Each row is followed by its class.
-62; 111; 254; 117; 274; -153; 182; -3; -128; 13; 28; 85; -331; 264; -3; -75; 150; -86; 68; 261; -124; -156; -73; -69; -197; 66; 154; -72; -421; 38; 4; -79 : (44)
54; -44; 4; -248; 120; 17; -85; 59; 94; -8; 4; 23; -158; 162; 110; 87; 27; -117; -112; 164; -93; -20; 159; -125; -166; 143; 80; -171; -318; 13; 177; -71 : (46)
-95; 45; 581; 372; 135; 148; 267; 223; -346; 102; -49; 171; -438; 261; -28; -258; 5; -76; 84; 133; -440; -126; -229; 223; 173; 415; 12; -38; -360; 84; -581; -60 : (44)
53; -19; -85; -17; 2; 92; -29; 79; 7; -45; -3; -20; -37; 7; 53; 55; 88; 35; -228; 44; 10; 41; 248; -5; -122; -138; -223; 1; -52; 107; 310; -51 : (8)
37; 3; -358; -190; -516; 105; -380; 150; 126; 50; 25; -191; 466; -240; -93; 131; 55; -3; -241; -108; 267; 31; 513; -17; 114; -324; -471; 34; 613; 175; 463; -106 : (57)
46; -47; -21; -308; -149; 120; -221; 108; -61; 21; 23; -21; -39; 65; 18; 70; -12; -9; -80; 61; 18; 5; 162; 80; -2; -125; -217; 5; -155; 60; 258; -47 : (171)
-31; -20; 0; 27; -154; 143; 42; 131; -64; -14; 119; -39; -8; -86; -35; 18; 26; 69; -26; -10; -24; 145; 125; 143; 315; -79; -237; 40; 88; 212; 207; -35 : (57)
-70; 57; 531; 273; 546; 35; 271; 280; -365; -168; -114; 221; -678; 70; 343; -367; 148; -225; -33; 369; -418; 160; -403; 154; -168; 280; 330; 40; -845; -37; -192; -158 : (8)
-125; 34; -198; -524; -325; -125; -156; -138; 120; -50; 53; -148; 197; 311; -477; 187; -28; 120; 220; -24; 76; 70; 83; 24; -53; -120; -258; -35; 134; -41; 328; 10 : (165)
-46; 22; 259; 271; 66; 104; 161; 201; -390; -79; -183; 123; -204; 157; -38; -356; -59; 12; 25; 31; -253; -17; -232; 151; -77; 233; -117; 147; -153; 15; -351; 32 : (46)
-36; -30; 372; 8; -48; 122; 18; 163; -164; 29; -41; 72; -224; 165; -21; -59; 8; -67; 6; -19; -197; 100; -109; 197; 209; 159; -40; 54; -305; 14; -105; 35 : (44)
91; -49; 424; -21; 360; 29; 93; 183; -172; 37; 17; 39; -370; 54; 127; -256; 196; -118; -88; 305; -211; 102; -72; 103; 154; 30; -72; -47; -420; 12; 41; -173 : (8)
19; 30; 48; -394; 251; -130; -62; -117; 133; 38; 37; -83; -199; 234; -47; 77; 40; -101; 39; 314; -56; -30; 101; -121; -308; 5; 66; -221; -443; -142; 188; -88 : (171)
59; -31; -83; -295; 50; -88; -34; -124; 83; 2; 35; -69; -34; 138; -346; 282; -138; 161; -77; -54; 16; 97; 160; -10; -59; 94; -193; 8; -83; 69; 208; -58 : (57)
78; -35; 76; 67; -51; 102; -79; 55; 19; -3; 102; 55; -24; -85; 11; 42; -36; 7; -308; 46; -100; 55; 144; 71; 49; 65; -278; -11; 69; 114; 8; -97 : (46)
40; -111; -92; -505; 23; -249; -268; -87; 80; -174; 153; -23; 0; 128; -69; 84; -8; -165; -172; 226; 102; 107; 78; -115; -183; -102; 70; -256; -169; -159; 458; -35 : (165)
42; -115; 207; -285; 307; -177; 118; 51; -135; -168; -62; 78; -305; 346; 168; -54; 94; -160; 121; 204; 45; -113; -143; -153; -327; 69; 348; -62; -618; -127; 103; 1 : (8)
-1; -16; 62; -298; 45; -63; -209; -136; 6; -109; 19; 6; -35; 192; -293; 128; -127; 0; -85; 11; -14; 69; -51; -27; 19; 75; -61; -96; -297; -30; 163; -19 : (158)
19; 72; 389; 194; 645; -217; 276; 102; -101; -114; -80; 127; -508; 88; 265; -230; 223; -181; -161; 266; -221; 71; -178; -109; -410; 165; 443; -93; -681; -93; -28; -78 : (46)
101; -25; -79; -56; 104; -26; -13; 352; -207; -62; -109; 37; -231; -150; 261; -220; 207; -63; -52; 198; -46; 1; 98; -48; -146; -66; -67; 69; -197; 45; 98; -97 : (44)
-14; 34; 318; 59; 459; -37; 175; 3; -33; 93; 6; 54; -388; 172; 83; -70; 144; -133; -58; 185; -167; -161; -73; -143; -177; 251; 302; -233; -473; 20; -242; -146 : (46)
59; 19; -62; -388; -345; -74; -359; 113; 245; 51; 4; -142; 249; -117; -132; 130; -4; -173; -212; 127; 112; 232; 403; 82; -110; -232; -364; -55; 101; -143; 455; -42 : (158)
53; -51; -41; -214; 255; -131; -63; -53; 29; -74; 46; 10; -148; 85; -32; 75; 86; -19; -239; 142; -10; 22; 123; -203; -124; 37; -7; -208; -240; 49; 256; -39 : (46)
19; 147; 446; 206; 125; 80; 25; 225; -244; 95; -77; 109; -300; 37; 22; -274; 150; -24; -186; 191; -310; 61; 1; 208; 39; 33; -259; 72; -396; 32; -51; -78 : (165)
-30; -36; 195; 187; 134; 187; 242; 152; -200; 11; -181; 66; -291; 138; 75; -166; -23; 53; 72; 69; -244; -59; -56; 139; -131; 223; 4; 127; -134; 100; -329; -45 : (151)
2; 47; 347; 279; 170; 74; 228; 161; -120; 30; 39; 97; -254; 15; 19; -160; 138; -31; -83; 137; -284; 33; -2; 94; 160; 145; -97; 38; -114; 185; -284; -220 : (158)
19; -42; 18; -299; 10; -22; -38; -17; -1; 21; 59; 25; -69; 274; -47; 179; 34; -23; -25; 75; 41; -251; 197; -159; -116; 123; -12; -220; -230; 83; -12; -15 : (171)
-70; -29; -297; -375; -109; -63; -335; -197; 58; -73; 147; -120; 124; 79; -166; 148; -153; -73; -22; 105; 196; -25; -25; -131; -146; -158; -58; -161; 12; -71; 374; -62 : (46)
8; 103; -262; 41; -560; 170; -404; 61; -18; 8; 9; -67; 434; -170; -185; 147; -125; 124; -262; -225; 127; 67; 144; 68; 261; -50; -360; 133; 530; 144; 166; -20 : (46)
59; -8; -666; -655; -632; -201; -630; -300; 446; -54; 199; -208; 724; -52; -377; 576; -156; 44; -368; -167; 580; 9; 535; -262; -189; -397; -411; -155; 546; -17; 734; 40 : (151)
-43; 62; 231; 170; 239; -10; 154; 45; -31; 7; -86; 66; -272; 314; 18; -129; 68; -147; -71; 119; -145; -104; -23; -105; -285; 121; 146; -87; -385; 4; -129; -50 : (44)
-59; 203; 302; 89; -90; -52; 55; 270; -186; 94; -79; 99; -191; -1; -124; -88; 163; 16; 35; 162; -290; 75; 12; 219; 114; 114; -207; 138; -174; 109; -169; -140 : (158)
-100; 46; 247; 82; 53; 30; 21; 196; -150; -66; -99; 10; -187; 105; -23; -215; 1; -173; -58; 155; -135; 105; -48; 88; -141; 22; -74; 24; -269; -5; -20; -61 : (158)
-38; 28; -387; -533; -357; -181; -455; -251; 173; -105; 157; -190; 344; 29; -511; 240; -147; 99; -88; 0; 203; 125; 89; -109; 50; -189; -315; -144; 217; -65; 422; -54 : (151)
19; 55; 215; 114; -82; 198; 13; 339; -138; 25; -198; 18; -136; -56; -27; -167; 58; 22; -145; 6; -229; 135; 133; 229; 9; 96; -236; 110; -94; 96; -165; -66 : (158)
22; -49; 151; -339; 182; -100; -87; -73; 29; 49; 35; 41; -240; 249; -76; 107; 17; -114; -133; 235; -21; -88; 112; -101; -179; 93; 115; -269; -478; -16; 133; -28 : (151)
66; -124; -31; -16; 122; -55; 62; 24; 17; -56; 123; 83; -107; 56; 138; 39; -25; -101; -37; 141; 7; -138; 101; -144; 16; 123; 160; -193; -137; 55; 15; 4 : (165)
14; 115; 38; 11; -133; 174; -120; 181; -184; 29; -119; 34; -25; 82; 61; -155; 155; 16; -86; 150; -58; -44; 111; 44; 39; -83; -275; 92; -130; 105; 150; -37 : (8)
69; -46; 211; -38; 262; 11; 43; 106; -71; 94; 19; 3; -205; -66; 175; -69; 99; -112; -68; 150; -66; 54; 45; 99; 61; -3; 18; -65; -238; -27; 153; -52 : (151)
-7; 19; 179; -93; 272; 49; -1; 67; -237; -30; -118; 93; -415; 98; -11; -126; 56; 19; -60; 219; -268; 40; -79; 137; -206; -5; -124; 68; -522; 28; 67; -141 : (151)
-8; 53; 463; -35; 476; -162; 238; 41; -92; 86; 1; 61; -497; 267; 127; -99; 44; -196; 109; 349; -172; -35; -237; -7; -217; 267; 375; -99; -623; -146; -184; -117 : (57)
-78; -213; -387; -518; -257; -34; -247; -54; 28; -211; 162; -8; 87; 111; -229; 215; -200; 45; -34; -55; 54; 22; 186; -107; 38; 21; -119; -239; -23; 140; 218; 90 : (165)
-84; -9; -20; -156; -43; -324; -102; -179; 198; -147; 112; 61; 44; 194; -176; 96; 10; -78; -24; 57; -53; 1; 16; -156; -170; -169; -14; -101; -85; -17; 196; -10 : (44)
-91; -8; 320; 280; 116; 81; 269; 242; -449; -55; -173; 232; -464; 150; -36; -412; 110; 28; 216; 195; -380; -86; -330; 114; 171; 195; 9; 183; -269; 202; -602; -112 : (158)
-19; -69; 392; 6; 445; -27; 296; 25; -111; -50; 35; 119; -491; 324; 96; -135; 79; -124; 148; 193; -294; -53; -226; -60; 33; 338; 347; -153; -612; 1; -308; -58 : (171)
116; -31; 563; 406; 899; 40; 458; 322; -264; -35; -176; 183; -803; -96; 592; -363; 199; -200; -194; 345; -320; 146; -202; 116; -333; 266; 440; 11; -896; -75; -157; -52 : (8)
-39; 23; -277; -485; -657; -93; -387; -146; 172; 37; 240; -163; 442; 211; -466; 357; -44; 80; -131; -107; 276; -76; 313; -114; 122; -204; -404; -190; 375; 48; 326; 29 : (46)
-69; -16; 614; 454; 113; 1; 421; 245; -272; 75; 12; 200; -383; 129; 148; -260; 136; -119; 191; 213; -444; -108; -221; 215; 223; 325; 177; 66; -138; 85; -622; -149 : (8)
-122; 123; 71; -318; -27; -93; -109; -107; -144; -52; -58; 11; -141; 356; -306; 64; 7; 65; 52; 124; -115; -9; -122; 11; -156; 34; -39; -56; -318; -42; 63; -51 : (57)
12; 192; -14; 2; -407; 109; -232; 154; 24; 240; -14; -18; 202; -146; -154; 169; 115; 74; -236; -75; 92; 26; 375; 143; 224; -127; -430; 45; 190; 157; 235; 44 : (158)
14; -79; 150; -191; 171; -29; 6; 182; -280; -59; -1; 123; -333; 52; 107; 15; 34; 20; -61; 165; -162; 46; -45; 82; 54; 147; -2; 37; -308; 167; -14; -81 : (171)
-15; 112; 760; 389; 549; -118; 618; 234; -384; 10; -146; 258; -712; 488; 224; -402; 251; -190; 311; 372; -392; -146; -474; 8; -70; 501; 520; 22; -822; -105; -581; -35 : (44)
73; -78; -20; -250; -74; -200; -139; 10; 13; -10; -26; 80; 7; 158; -143; 97; -18; -76; -108; 108; 82; -97; 162; -134; -151; 5; -102; 19; -10; 68; 89; -62 : (171)
111; 85; 260; 58; 110; -179; 80; 34; 15; 60; 130; 83; -106; 150; 38; 76; 96; -111; -143; 165; -19; -112; 83; -135; 33; 192; 71; -108; -219; -15; -91; -74 : (158)
-30; -83; 271; 27; 23; 162; 128; 301; -180; -12; -106; -49; -289; 68; -48; -251; 124; -86; 116; 78; -195; 213; -25; 223; 214; 39; -102; 122; -289; 56; 37; -36 : (8)
-62; 29; 280; 139; 377; -46; 350; -77; -76; 34; 67; 102; -457; 386; -91; -115; 133; -51; 0; 237; -204; -179; -97; -153; -172; 247; 182; -183; -418; 101; -275; -151 : (151)
-27; -14; 512; 431; 563; 51; 540; 260; -298; 35; -183; 142; -684; 74; 139; -443; 157; 15; 162; 186; -502; 71; -287; 198; 24; 265; 157; 106; -525; 69; -492; -57 : (151)
117; -41; 290; 109; 414; 197; 81; 261; -247; -33; -101; 86; -484; -94; 199; -224; 101; -29; -243; 191; -197; 227; -58; 206; 58; 151; -62; 71; -556; 72; 97; -28 : (8)
64; -56; 290; 63; 367; 3; -11; 313; -205; -143; -71; 97; -395; -179; 269; -257; 21; -221; -249; 243; -189; 266; -98; 66; -13; 154; 117; 53; -510; 52; 57; -157 : (57)
33; 53; 67; -31; 516; 1; 37; -25; -89; 9; 7; 48; -397; 31; 137; 57; 71; -92; -250; 211; -3; -48; -12; -190; -271; 149; 279; -123; -525; 110; 77; -238 : (57)
52; 33; 486; 314; 296; 83; 289; 301; -223; 72; -65; 114; -403; 90; 228; -211; 158; -113; -19; 141; -279; -32; -55; 136; 69; 312; 168; -2; -385; 59; -281; -59 : (44)
-18; 91; 726; 204; 333; 14; 474; 138; -258; 218; -168; 163; -481; 451; 66; -275; 102; -70; 247; 271; -220; -155; -264; 146; -146; 329; 152; 127; -479; -40; -473; -3 : (171)
34; -46; -105; -410; -213; -175; -154; -16; 152; -77; 99; -102; 192; 239; -160; 127; 22; -35; -5; 68; 165; -28; 130; -186; 12; -26; -36; -170; 83; -9; 155; 28 : (46)
-88; 105; 316; 170; -2; 104; -1; 91; -135; 180; -38; 151; -282; 84; -15; -103; 93; -45; -35; 138; -284; -137; 24; 120; 40; 39; -141; 14; -277; 128; -211; -83 : (158)
-55; 18; 97; 115; -156; 44; -5; 207; -124; 28; -187; -36; -39; -59; -80; -208; 25; -36; 143; 19; -167; -6; -64; 119; 5; -23; -68; 119; -7; -40; -318; -75 : (8)
-74; 67; -437; -483; -828; -102; -408; -291; 258; 56; 192; -90; 636; 227; -612; 515; -104; 242; 45; -200; 224; -252; 418; -115; 153; -173; -571; -92; 612; 133; 190; 37 : (165)
